The same points and some others measured another way (B), then each row and its match in B
B:
1: -128 -71 -6 18 60 17 -42 139 -90 -39 53 107 -121 168 -51 -87 -56 159 122
 -194 -12 -138 -23
2: -61 83 42 128 54 260 -254 205 15 -136 230 10 -228 59 83 -239 -153 -1 107
 -279 -194 226 -68
3: -148 -104 -401 -84 -141 -517 75 -76 -190 13 -177 244 -24 92 -163 -206
 -23 509 278 -275 13 -540 74
4: -204 -33 -1 113 122 175 -85 134 34 -136 68 72 -91 58 3 2 -44 50 120 -184
 -176 -59 -15
5: 186 197 309 72 96 10 6 32 18 -184 19 -95 -10 20 34 131 -114 -81 -3 -71
 -122 44 66
6: 92 -70 -215 -108 72 -411 138 -124 -108 39 -324 200 94 120 -208 -27 37
 318 -6 -77 0 -423 47
7: 26 47 266 76 221 162 89 79 23 -176 -17 -78 97 24 6 331 -54 -170 -17 25
 -133 -57 45
8: -88 -180 -407 -121 -68 -258 -16 42 -234 82 -61 222 -26 81 -270 -246 -109
 436 149 -188 56 -260 -1
9: 33 -60 -119 -58 -86 -395 26 -39 -202 -8 -105 118 -3 42 -218 -104 -95 417
 107 -112 69 -264 68
10: 238 111 111 13 49 -294 95 -74 -67 -95 -136 27 130 -11 -161 152 -104 147
 -63 26 -16 -155 131
11: -188 -72 -33 -13 -39 101 -69 145 -61 -26 93 77 -195 172 47 -145 -59 139
 147 -240 -38 -81 -60
12: -165 -202 -120 -57 154 312 40 224 -89 51 43 95 35 184 -24 87 -71 -63 -30
 -17 -2 -69 -84
13: 49 169 466 136 248 663 -62 273 109 -226 176 -254 -2 105 339 218 -171
 -475 -162 89 -173 372 -64
14: 233 122 257 248 245 334 -55 351 -100 -77 284 -114 203 113 322 313 -245
 -548 -249 172 -28 221 -13
15: -138 -193 -303 -56 55 -50 72 121 -153 83 -69 214 86 175 -97 -8 -63 182 9
 -45 59 -292 -11
16: -209 -51 -9 30 47 114 -24 131 -27 -86 31 52 -114 152 89 -52 -35 72 147
 -195 -90 -143 -38
17: 33 15 203 14 191 613 -60 351 -22 -45 308 -86 -53 145 99 134 -202 -400
 -60 -50 -71 320 -93
18: -27 17 190 216 199 568 -157 321 75 -108 328 -22 18 12 78 238 -199 -335
 -179 46 -152 367 -36
19: -20 149 411 80 -43 144 51 44 124 -173 65 -78 -85 81 135 242 -79 -50 -33
 -39 -70 27 71
20: -65 -130 117 167 162 435 -169 398 -139 8 364 -16 -26 128 120 125 -181
 -274 -94 13 3 240 -114
21: 57 -201 -454 -108 11 -409 113 -53 -212 155 -277 268 202 111 -202 -42 -27
 335 -99 30 86 -419 14
22: -78 128 55 89 -148 -56 -179 43 24 -135 78 23 -273 87 154 -293 -97 228
 141 -300 -134 22 -12
23: 50 172 241 97 8 95 -11 86 64 -163 116 -23 -60 45 57 116 -140 -46 23 -113
 -105 51 78
24: -51 -187 -56 -83 2 147 48 173 -135 134 32 86 12 221 31 73 -76 -2 -129 36
 115 -69 -86
25: -128 -64 225 100 137 603 -32 344 19 -37 243 -58 9 197 253 242 -150 -343
 -183 105 -6 216 -88
26: 158 5 111 80 234 172 133 166 -32 -21 59 29 256 69 -4 449 -123 -321 -200
 154 -28 -36 52
27: -53 -58 -101 -1 -88 -343 100 -36 -82 16 -136 203 43 136 -102 45 -32 349
 -6 -49 85 -368 95
28: -45 -70 -325 -18 -10 -241 -68 5 -108 8 -113 193 -48 86 -106 -260 -48 333
 92 -210 -70 -232 -13
29: 109 146 256 88 -14 375 -28 167 70 -125 245 -141 25 -52 144 287 -228 -321
 -112 25 -145 299 26
30: -74 -38 -38 -209 13 262 175 84 12 27 -120 23 -11 254 105 29 -55 -42 -38
 -44 3 -119 -54
31: -5 -74 -20 -178 265 292 146 89 30 3 -177 89 41 222 -145 62 -13 -29 -89
 -21 -45 -84 -49
32: 5 108 204 3 130 330 -66 90 105 -152 -29 -79 -131 129 140 -75 -68 -73 -51
 -100 -174 158 -70
33: -270 -211 -372 -70 20 -70 64 9 41 106 -156 366 -63 215 -158 -58 89 304
 28 -206 -48 -386 -25
34: -87 -88 -154 1 49 -172 47 -79 41 -10 -274 200 39 118 -77 -14 49 311 -116
 -16 -54 -281 17
35: 153 246 171 75 -1 1 -106 33 -33 -244 23 -196 -77 -37 219 -138 -171 -44
 110 -160 -216 113 9
36: -231 -170 -327 -143 -144 -329 112 -21 -116 98 -138 311 -103 222 -181
 -152 23 479 200 -267 84 -504 34
37: 35 133 375 155 110 358 -150 217 67 -156 235 -90 -157 104 145 55 -144
 -182 -55 -93 -115 280 -33
38: -179 -55 -102 16 -72 -54 -41 49 -100 -81 -71 -26 -80 100 245 -139 -36
 133 137 -148 -102 -198 -64
39: 50 65 105 131 113 -368 -29 -42 -87 -149 -130 38 -45 74 34 -26 33 168 136
 -186 -116 -311 37
40: -76 -52 -139 -130 -32 177 -122 181 -123 1 168 73 -244 121 -159 -321 -170
 181 217 -332 -45 92 -76
41: -48 95 20 7 -33 228 -137 110 52 -100 104 -33 -220 88 177 -196 -101 -37
 96 -269 -202 131 -82
42: 47 29 -91 56 -43 -469 118 -169 -6 -66 -242 142 114 -6 -54 161 31 239 4
 -58 -94 -424 123
43: 55 -166 -116 -99 67 64 72 288 -352 122 160 49 125 190 -73 58 -223 -48 14
 29 205 -93 -32
44: -140 -244 -448 -181 -39 -453 160 -96 -225 113 -391 238 96 199 -124 -167
 55 499 68 -63 101 -596 -7
45: -81 73 232 147 106 279 -46 135 77 -171 77 -107 -52 79 298 152 -50 -225
 -12 -62 -193 47 -41
46: -191 -10 -130 49 -197 -104 -157 -11 84 -17 10 194 -296 119 53 -275 2 346
 87 -324 -124 -99 -38
47: -224 22 103 69 -49 361 -117 179 82 -104 189 -33 -241 127 263 -59 -70
 -103 111 -242 -179 100 -91
48: -111 -185 -270 -13 -44 -334 58 -16 -130 74 -121 281 54 88 -254 18 -16
 409 17 -72 69 -376 63
49: 61 233 295 133 53 266 -149 97 99 -248 102 -199 -152 10 307 -49 -125 -195
 36 -158 -272 235 -41
50: -60 102 124 34 64 542 -264 274 39 -102 176 -123 -311 239 387 -402 -142
 -159 -5 -223 -167 367 -209
51: -182 122 107 -28 53 441 -134 177 79 -217 110 -86 -276 127 128 -291 -143
 32 211 -304 -205 188 -68
52: -92 -66 -129 -233 -70 -315 257 -168 -40 -6 -361 149 8 153 -197 3 50 426
 119 -122 35 -491 80
53: -14 121 110 19 -106 -331 49 -79 -70 -181 -74 -33 -87 14 36 -18 -52 236
 254 -231 -98 -284 96
54: -187 -197 -287 -135 -132 -28 -6 62 -140 79 -79 130 -66 142 -47 -203 -80
 343 34 -90 58 -159 -62
55: -44 83 299 84 -14 311 18 105 152 -105 103 -48 -54 93 190 258 -82 -173
 -136 10 -102 114 7
56: 49 44 -80 133 17 -226 -132 12 -77 -119 54 80 -36 -96 -138 -57 -109 189
 123 -199 -167 -69 54
57: 110 106 292 110 133 440 -37 301 10 -65 282 -62 12 148 174 214 -211 -369
 -164 35 -23 262 -16
58: -76 -158 -368 -82 -90 20 57 119 -126 126 3 179 110 106 -24 11 -142 99
 -72 0 45 -148 -13
59: -143 -118 -322 -62 -142 -326 -18 -33 -185 6 -152 110 -60 85 30 -255 -33
 383 181 -198 -27 -344 -28
60: 165 56 -169 -15 -124 -260 45 40 -58 98 105 280 8 87 -235 38 -158 171 -25
 -167 57 -149 121
61: -239 11 136 122 54 485 -183 270 74 -138 272 -27 -236 122 201 -69 -113
 -124 99 -225 -180 205 -95
62: 16 -194 -8 -130 172 366 87 258 -83 166 107 155 40 255 -196 183 -104 -119
 -188 48 133 46 -73
63: -177 28 253 33 30 553 -76 226 100 -118 195 -114 -192 149 263 48 -102
 -216 9 -118 -142 223 -101
64: 99 17 -165 -109 -32 -290 -11 -38 -161 -24 -141 61 -75 88 -84 -266 -72
 281 146 -223 -44 -201 -8
65: 64 -70 -139 -80 -31 -634 232 -209 -150 -9 -368 163 186 40 -233 144 33
 428 36 4 60 -581 145
66: 4 -77 -46 12 82 201 -102 149 -97 -8 -1 -40 -17 112 159 -97 -100 -47 -112
 3 -67 96 -129
67: 2 -113 -328 -95 -146 -196 8 -55 -112 63 -157 119 69 -4 -83 -99 -100 302
 -72 -7 -15 -144 -6
68: 171 128 259 69 95 263 17 150 69 -61 136 -14 34 92 52 247 -154 -243 -194
 35 -58 174 29
69: -39 44 -124 -94 -29 -220 104 -131 1 -127 -224 73 3 -9 -149 -38 -35 307
 155 -171 -135 -282 88
70: 225 72 67 -12 61 -306 91 45 -219 -79 23 44 134 -13 -300 122 -202 173 91
 -42 74 -163 162
71: -60 -109 -61 8 -83 -87 225 67 -48 67 25 202 238 69 -151 456 -123 84 -146
 152 138 -274 158
72: -148 14 101 162 0 343 -239 292 -33 -102 329 -32 -217 102 218 -127 -167
 -102 84 -208 -119 221 -92

79 -37 18 -12 152 68 79 52 -33 11 -133 128 96 114 86 -23 -98 -20 -45 -27
 -6 43 -103 -88 63 -7 43 44 -> 57
-16 7 7 18 48 -106 -34 52 -60 11 11 37 -48 30 -44 -33 -33 -97 -46 131
 -110 43 27 103 50 4 65 -24 -> 53
-206 -143 70 30 22 -143 92 95 -109 -86 15 -29 -70 -127 37 -15 23 -94 -91
 66 81 94 7 60 -44 98 5 -88 -> 38
259 37 38 -173 -141 212 -138 -204 -96 -78 -169 -33 -192 124 61 84 -53 15
 -46 241 -55 -287 191 -101 -52 6 132 -46 -> 40
101 -48 -6 3 -18 -13 -26 54 -84 -96 -53 -91 -22 -32 -7 36 -23 -41 -55
 113 84 -20 12 91 9 -40 19 -22 -> 47
194 -78 40 70 182 79 65 17 -27 -8 -30 34 18 4 101 -108 -61 40 -127 65
 166 -11 51 -173 14 85 -5 -35 -> 58
127 82 132 -59 14 63 -50 -61 -324 87 108 84 205 27 10 -6 -24 -60 -119
 188 -186 123 -2 128 -40 -74 325 -1 -> 54
151 116 -96 15 -6 138 -131 104 60 49 -25 -36 -43 19 13 41 -29 34 141 10
 227 -181 -5 -2 34 -91 -55 107 -> 2
164 62 -43 37 16 129 -67 14 -3 33 -80 -12 36 29 27 -3 -41 23 43 38 194
 -142 -20 -92 -14 -46 -43 58 -> 41
178 -71 49 -5 -25 -33 -46 52 -194 -181 13 -145 55 -79 111 17 67 -52 -79
 145 137 100 59 188 17 -124 141 -65 -> 48
308 144 -81 -129 34 225 -214 246 39 80 183 -120 -102 -45 -43 126 -65 71
 160 8 197 -121 45 178 91 -184 68 183 -> 56
51 29 -41 76 -82 14 -9 69 -133 -74 -100 -6 63 31 65 74 13 -27 -11 121 40
 -30 -56 162 56 -74 98 -10 -> 37
35 -8 63 209 -9 -181 -2 -4 -111 -10 -78 63 151 -19 -161 -54 -5 -251 -71
 191 -32 54 -38 55 4 43 -42 -61 -> 36
179 7 -92 -66 -73 193 1 -30 -57 -174 -263 43 -157 228 321 104 -22 143
 -36 128 -37 -191 60 41 149 -53 204 -48 -> 17
-159 -245 -126 -248 -209 146 156 30 -72 -462 -363 -151 -531 123 553 236
 35 293 -130 87 45 -238 131 119 105 44 216 -182 -> 61
-280 -131 -270 325 -88 -166 140 117 184 -158 -226 -139 -394 -59 44 -26
 -8 154 -110 137 299 -311 36 -46 35 256 -337 -154 -> 15
-65 -227 183 54 -93 -87 119 97 -168 -299 -101 22 -63 -126 256 79 145
 -219 -33 104 197 88 98 100 40 109 108 -180 -> 45
296 -3 -37 -152 92 292 3 70 -37 -3 1 5 -196 105 134 84 -144 209 -129 117
 -32 -149 99 -9 99 26 201 30 -> 29
-149 -44 -49 64 -31 -170 -29 228 -27 -109 -14 -128 57 -138 -13 44 67
 -138 120 -58 254 97 -128 211 14 -137 -109 42 -> 39
68 1 4 7 -68 -19 -44 -35 -149 -68 -57 -58 -26 6 -10 21 -9 -35 -92 194
 -21 -51 45 90 -22 -19 89 -53 -> 63
-51 6 -47 -75 68 -67 -38 45 -66 111 71 -120 -52 -50 -293 -7 -174 17 -151
 109 -121 -5 -65 55 -98 2 -48 64 -> 19
-52 -157 47 170 317 -106 183 235 115 -11 -82 150 160 -38 102 -148 -33
 -140 28 -199 293 201 -164 -166 93 73 -195 32 -> 14
62 -53 36 5 50 36 28 17 -18 -47 -105 64 -81 47 74 -12 -41 -51 -42 82 46
 -63 50 -83 34 78 18 -38 -> 23
123 -36 108 -111 18 81 -21 -56 -69 -64 -93 147 -188 133 151 20 -35 -80
 -56 173 -164 -74 179 -45 82 99 196 -81 -> 70
-98 -203 -117 -328 -130 237 118 -71 -60 -329 -289 -164 -541 134 467 169
 -50 381 -188 97 8 -295 167 -43 6 74 197 -137 -> 8
-6 -9 -22 21 -75 -98 -63 26 -87 -99 -86 -76 -15 -5 -12 22 17 -100 -1 121
 32 -16 -2 132 6 -75 10 -27 -> 1
-134 -67 -293 270 -192 -131 16 57 120 -209 -207 -249 -413 -56 25 29 25
 175 -98 238 274 -369 102 72 30 142 -261 -156 -> 12
79 -33 25 417 24 -236 -34 -246 -79 -136 -252 -76 394 -62 149 -348 205
 -186 15 76 540 26 -26 -291 -161 -77 -293 -144 -> 50
-11 40 18 79 72 -63 -8 101 -126 59 88 31 121 -35 -8 -44 -2 -66 -28 70 19
 108 -55 118 16 -37 87 16 -> 59
23 145 -156 252 5 22 -49 135 53 105 -19 48 28 17 23 -35 11 36 102 52 223
 -143 -57 33 79 -10 -87 53 -> 49
248 11 4 -121 -18 236 -78 188 -39 -63 60 -42 -161 -26 138 159 -16 48 63
 59 169 -115 98 126 104 -50 159 54 -> 18
105 39 -79 114 -71 43 -59 144 -37 -70 -83 -78 73 -42 33 75 30 -34 98 31
 279 -83 -76 115 40 -114 -51 49 -> 33
-148 -234 -67 -236 -70 271 189 32 -67 -162 -89 -212 -509 -89 213 168
 -132 399 -271 86 166 -307 122 -140 -135 250 60 -94 -> 67
156 74 22 -223 -10 110 -208 132 -29 -21 105 -87 -102 -21 72 86 18 -55
 179 0 112 -23 83 156 40 -200 125 110 -> 4
-18 68 -141 142 -3 63 -29 140 76 46 -46 -38 -50 -31 30 8 -14 70 97 -8
 304 -175 -62 -31 16 0 -143 62 -> 28
-199 -24 -58 140 -114 -8 55 144 -89 -41 -11 -80 -35 -152 59 73 54 21 20
 39 300 -94 -64 73 -66 60 -56 -22 -> 34
-32 154 -49 85 -93 45 -123 -170 50 71 -160 157 -171 169 137 -80 38 -32
 115 163 12 -297 156 -183 6 85 -9 -50 -> 51
